Here is a tiny trained network, its code and every weight. The questions are about switching its units off for an input and a class, where a switched-off unit gives its printed mean instead of its output.

import numpy as np


def w(rows, s, z=0):
    codes = np.array(rows[::2]) - 128.0
    scale = np.full(codes.shape[1], s)
    scale[-1] = z or s
    return codes * scale


def norm(h):
    return h / np.sqrt((h * h).mean(-1, keepdims=True) + 1e-5)


def f(y):
    return np.maximum(y, 0)


def log_softmax(a):
    a = a - a.max(-1, keepdims=True)
    return a - np.log(np.exp(a).sum(-1, keepdims=True))


def net(x, mask):
    res = np.array(x, float).reshape(1, 4) / 4 @ E
    u = 0
    for l in range(2):
        y = f(norm(res) @ A[l][:, :-1].T + A[l][:, -1])
        res = res + np.where(mask[u : u + 10], y, B[l][:, -1]) @ B[l][:, :-1]
        u += 10
    return log_softmax(norm(res)[-1] @ U[:, :-1].T + U[:, -1])


A, B = {}, {}
E = w([
[206,108,50,200,142,68,36,76,182,146,133,244],'x0',
[104,168,188,166,38,223,14,161,188,119,243,121],'x1',
[15,34,134,153,101,73,98,186,144,45,75,154],'x2',
[39,113,34,69,89,130,178,188,176,253,145,165],'x3',
],0.004)
A[0] = w([
[190,99,189,136,141,146,82,64,96,131,133,103,143],'L0N1',
[183,154,84,159,82,145,106,155,210,84,148,169,132],'L0N2',
[157,112,59,179,199,96,147,106,124,138,90,170,78],'L0N3',
[46,68,132,103,128,72,106,176,127,3,90,179,94],'L0N4',
[182,176,141,161,162,179,149,97,87,157,105,126,143],'L0N5',
[102,183,71,137,97,153,159,162,107,218,145,162,22],'L0N6',
[86,178,142,31,91,144,148,180,71,96,151,25,50],'L0N7',
[104,147,178,88,193,142,141,169,117,107,93,107,59],'L0N8',
[152,120,195,184,86,136,64,154,144,126,211,119,63],'L0N9',
[80,144,117,111,135,126,109,130,125,192,102,140,3],'L0N10',
],0.0043,0.0033)
B[0] = w([
[101,109,113,70,81,79,169,131,163,130,172,138,226],'L0N1',
[81,125,188,139,104,135,166,119,71,170,120,131,210],'L0N2',
[46,134,171,115,151,193,119,145,88,140,166,137,215],'L0N3',
[117,153,61,187,108,121,138,131,151,142,118,51,255],'L0N4',
[77,133,78,179,105,130,124,131,157,96,84,90,222],'L0N5',
[148,83,145,89,89,69,153,129,175,84,168,116,177],'L0N6',
[123,95,166,196,125,161,168,81,89,172,124,205,231],'L0N7',
[105,130,127,134,127,132,144,122,79,143,184,153,172],'L0N8',
[106,103,125,95,253,127,126,141,146,141,80,113,220],'L0N9',
[133,84,129,96,112,92,125,121,142,119,185,129,136],'L0N10',
],0.0061,0.0038)
A[1] = w([
[150,93,63,146,160,90,112,100,134,142,108,191,72],'L1N1',
[126,143,183,135,71,221,30,171,185,114,187,142,18],'L1N2',
[168,132,88,175,115,87,30,98,143,153,143,224,88],'L1N3',
[95,59,128,138,139,117,168,106,162,171,148,130,233],'L1N4',
[95,147,77,125,169,104,150,108,95,126,131,78,82],'L1N5',
[191,92,79,76,182,88,166,115,42,121,28,137,3],'L1N6',
[202,203,107,96,125,182,151,70,125,177,140,95,56],'L1N7',
[196,144,196,164,142,109,99,92,92,2,119,85,51],'L1N8',
[124,99,119,92,106,126,119,210,199,159,107,122,84],'L1N9',
[220,229,94,94,143,139,161,137,121,159,163,126,75],'L1N10',
],0.0062,0.002)
B[1] = w([
[104,134,187,88,125,174,209,170,105,131,119,49,190],'L1N1',
[138,198,78,57,254,74,104,166,100,135,33,152,214],'L1N2',
[90,128,204,119,99,215,235,134,18,139,126,76,200],'L1N3',
[227,149,166,154,126,131,65,76,138,72,162,157,253],'L1N4',
[195,159,147,110,150,179,39,97,122,155,154,129,203],'L1N5',
[90,207,161,94,173,153,31,210,187,145,144,171,216],'L1N6',
[69,53,93,214,80,67,55,176,103,79,70,89,198],'L1N7',
[178,82,43,39,39,106,197,132,191,228,185,209,220],'L1N8',
[243,129,114,83,120,90,166,69,128,90,129,123,173],'L1N9',
[52,48,88,177,104,83,148,171,170,33,64,123,177],'L1N10',
],0.0053,0.0056)
U = w([
[113,204,142,75,249,122,72,172,141,136,95,157,244],'0',
[97,116,215,151,107,203,208,122,34,148,134,129,147],'1',
[175,88,81,52,60,74,176,119,196,145,191,173,91],'2',
[83,87,64,231,92,87,92,153,153,71,75,68,2],'3',
[186,166,162,194,149,138,70,26,158,100,195,136,254],'4',
],0.014,0.00091)

Each question gives the input, the list of numbers given to net, and the class t.
The units are the neurons (one row each of A and B). Each row of codes is followed by its name. A weight is (code - 128) times the scale printed after its matrix; where a second scale follows, it is the last column's (A, B and U).
mask holds one flag per neuron, layer by layer. A switched-off neuron (its flag False) gives its mean, the last column of its row in B, instead of its output. The means were averaged over made-up inputs and are rounded, as every weight is.
A unit's drop is (log p(t) with every unit on - log p(t) with that unit switched off) / (log p(t) with every unit on - log p(t) with every unit switched off).
The circuit of an input: a set's keep is (log p(t) with only the set's units on - log p(t) with every unit switched off) / (log p(t) with every unit on - log p(t) with every unit switched off). Starting from the 12 units with the biggest drops (on a tie, the unit counted first), units are removed one at a time, each time the one whose removal leaves the highest keep (on an exact tie, the one counted first), for as long as the keep stays at least 0.8.
units of the circuit, in order: the units of the circuit, biggest drop first
unit that matters most: the unit with the biggest drop
top k neurons: the k neurons with the biggest drops, biggest first
k most important neurons of layer l: the k neurons of layer l with the biggest drops, biggest first
drop when u is switched off: that unit's drop, to one decimal
input [-6,4,-8,7], class 3: units of the circuit, in order => (L1N7, L1N10, L0N3)
input [2,-8,7,-4], class 0: units of the circuit, in order => (L1N6)
input [-5,-7,-7,2], class 0: 2 most important neurons of layer 1 => (L1N6, L1N5)
input [8,5,3,7], class 1: top 2 neurons => (L1N3, L1N8)
input [-7,5,-8,5], class 3: 2 most important neurons of layer 0 => (L0N3, L0N2)
input [-5,7,-1,-8], class 2: 2 most important neurons of layer 0 => (L0N3, L0N1)
input [-4,3,4,5], class 2: top 3 neurons => (L1N3, L1N9, L1N7)
input [8,-7,-1,-6], class 1: top 3 neurons => (L1N3, L1N1, L0N9)
input [7,-4,6,-1], class 1: top 2 neurons => (L1N3, L1N1)
input [2,-3,-2,3], class 4: 3 most important neurons of layer 1 => (L1N4, L1N8, L1N2)
input [-6,7,-3,6], class 0: top 2 neurons => (L1N2, L1N8)
input [2,-1,-7,5], class 3: top 2 neurons => (L1N7, L1N10)
input [-4,-5,5,2], class 0: top 4 neurons => (L1N6, L1N7, L0N5, L1N5)
input [-5,5,5,-3], class 0: unit that matters most => L1N2
input [7,-6,-3,-8], class 2: top 2 neurons => (L1N8, L0N7)
input [-3,3,-6,5], class 3: top 2 neurons => (L1N7, L1N8)
input [-7,-7,-2,-1], class 0: top 2 neurons => (L1N6, L1N3)
input [5,-4,3,-4], class 1: top 2 neurons => (L0N9, L1N3)
input [-3,-5,-8,6], class 3: top 3 neurons => (L1N7, L1N10, L1N8)
input [7,5,-8,1], class 3: top 3 neurons => (L1N7, L1N10, L0N7)
input [1,7,6,-6], class 0: top neuron => (L1N2)
input [5,-4,-4,0], class 1: top 2 neurons => (L0N9, L1N3)
input [-6,-6,-5,6], class 0: 3 most important neurons of layer 1 => (L1N6, L1N8, L1N3)
input [-1,-3,-1,1], class 4: 2 most important neurons of layer 0 => (L0N9, L0N3)
input [-4,-3,2,-6], class 2: drop when L1N8 is switched off => 1.0
input [0,-1,-6,0], class 3: drop when L1N7 is switched off => 0.0
input [-1,0,-8,7], class 3: drop when L1N7 is switched off => 0.6
input [7,-3,0,-5], class 1: drop when L1N3 is switched off => 0.2
